Below is a small trained network, with its code and all its weights. Each question gives an input and a class and asks what happens when units are switched off, that is, made to give their printed mean instead of their output.

import numpy as np


def w(rows, s, z=0):
    codes = np.array(rows[::2]) - 128.0
    scale = np.full(codes.shape[1], s)
    scale[-1] = z or s
    return codes * scale


def norm(h):
    return h / np.sqrt((h * h).mean(-1, keepdims=True) + 1e-5)


def f(y):
    return np.maximum(y, 0)


def log_softmax(a):
    a = a - a.max(-1, keepdims=True)
    return a - np.log(np.exp(a).sum(-1, keepdims=True))


def net(x, mask):
    res = np.array(x, float).reshape(1, 3) / 4 @ E
    u = 0
    for l in range(3):
        y = f(norm(res) @ A[l][:, :-1].T + A[l][:, -1])
        res = res + np.where(mask[u : u + 5], y, B[l][:, -1]) @ B[l][:, :-1]
        u += 5
    return log_softmax(norm(res)[-1] @ U[:, :-1].T + U[:, -1])


A, B = {}, {}
E = w([
[84,114,135,186],'x0',
[134,30,127,80],'x1',
[100,140,252,120],'x2',
],0.0041)
A[0] = w([
[79,146,100,243,103],'0.n0',
[203,106,83,97,4],'0.n1',
[178,245,177,150,66],'0.n2',
[109,183,253,119,100],'0.n3',
[58,58,174,237,41],'0.n4',
],0.0047,0.0025)
B[0] = w([
[251,90,203,118,217],'0.n0',
[3,165,147,23,165],'0.n1',
[170,197,37,80,218],'0.n2',
[201,148,47,17,255],'0.n3',
[71,167,49,74,194],'0.n4',
],0.0047,0.0027)
A[1] = w([
[137,242,118,94,103],'1.n0',
[111,147,118,234,91],'1.n1',
[165,62,2,108,185],'1.n2',
[248,123,153,89,254],'1.n3',
[53,117,110,105,98],'1.n4',
],0.0064,0.00076)
B[1] = w([
[45,134,127,177,238],'1.n0',
[254,94,141,71,149],'1.n1',
[71,132,184,127,255],'1.n2',
[188,119,137,176,232],'1.n3',
[144,165,69,96,153],'1.n4',
],0.0076,0.005)
A[2] = w([
[109,44,72,2,253],'2.n0',
[184,218,124,203,31],'2.n1',
[134,127,45,203,192],'2.n2',
[12,158,154,250,213],'2.n3',
[112,229,149,155,93],'2.n4',
],0.0053,0.0011)
B[2] = w([
[137,250,82,170,254],'2.n0',
[91,116,114,1,223],'2.n1',
[125,76,235,173,179],'2.n2',
[158,5,145,210,255],'2.n3',
[75,57,57,91,221],'2.n4',
],0.0043,0.0039)
U = w([
[38,56,133,205,157],'0',
[86,198,120,31,2],'1',
[252,86,213,157,174],'2',
],0.013,0.00023)

Each question gives the input, the list of numbers given to net, and the class t.
The units are the neurons (one row each of A and B). Each row of codes is followed by its name. A weight is (code - 128) times the scale printed after its matrix; where a second scale follows, it is the last column's (A, B and U).
mask holds one flag per neuron, layer by layer. A switched-off neuron (its flag False) gives its mean, the last column of its row in B, instead of its output. The means were averaged over made-up inputs and are rounded, as every weight is.
A unit's drop is (log p(t) with every unit on - log p(t) with that unit switched off) / (log p(t) with every unit on - log p(t) with every unit switched off).
The circuit of an input: a set's keep is (log p(t) with only the set's units on - log p(t) with every unit switched off) / (log p(t) with every unit on - log p(t) with every unit switched off). Starting from the 12 units with the biggest drops (on a tie, the unit counted first), units are removed one at a time, each time the one whose removal leaves the highest keep (on an exact tie, the one counted first), for as long as the keep stays at least 0.8.
circuit, biggest first: the units of the circuit, biggest drop first
unit that matters most: the unit with the biggest drop
k most important neurons: the k neurons with the biggest drops, biggest first
k most important neurons of layer l: the k neurons of layer l with the biggest drops, biggest first
drop when u is switched off: that unit's drop, to one decimal
input [-7,-5,-3], class 0: circuit, biggest first => [1.n0, 0.n3, 2.n3]
input [8,-3,0], class 2: circuit, biggest first => [1.n1]
input [-8,-1,-6], class 0: 2 most important neurons of layer 1 => [1.n2, 1.n1]
input [6,-8,-6], class 2: circuit, biggest first => [1.n1, 0.n0]
input [-4,8,-3], class 1: circuit, biggest first => [2.n0, 2.n3]
input [8,3,2], class 1: 2 most important neurons => [0.n4, 1.n4]
input [8,1,6], class 1: circuit, biggest first => [0.n3, 0.n4, 1.n4]
input [1,0,-3], class 2: 3 most important neurons of layer 0 => [0.n0, 0.n4, 0.n2]
input [-3,6,-4], class 1: 3 most important neurons => [1.n0, 2.n0, 2.n3]
input [2,6,8], class 1: 3 most important neurons of layer 1 => [1.n1, 1.n4, 1.n3]
input [4,-5,0], class 2: 4 most important neurons => [0.n0, 1.n3, 0.n1, 1.n2]
input [2,4,8], class 1: 3 most important neurons => [0.n0, 2.n3, 0.n4]
input [2,1,5], class 1: 2 most important neurons of layer 0 => [0.n0, 0.n4]
input [6,-7,-1], class 2: circuit, biggest first => [1.n1]
input [3,5,2], class 1: 2 most important neurons of layer 1 => [1.n0, 1.n4]
input [1,-4,-4], class 2: 2 most important neurons => [0.n0, 0.n3]
input [-8,-5,-6], class 0: 3 most important neurons => [1.n0, 0.n3, 2.n3]
input [8,4,6], class 1: 2 most important neurons => [1.n0, 0.n4]
input [6,-7,-4], class 2: drop when 1.n1 is switched off => 0.4
input [6,5,4], class 1: drop when 1.n3 is switched off => 0.0
input [-8,-6,-4], class 0: drop when 0.n3 is switched off => 0.3
input [-3,-1,-6], class 0: drop when 2.n3 is switched off => 0.1
input [7,-5,-4], class 2: unit that matters most => 1.n1
input [3,-6,-3], class 2: 2 most important neurons => [0.n0, 1.n1]
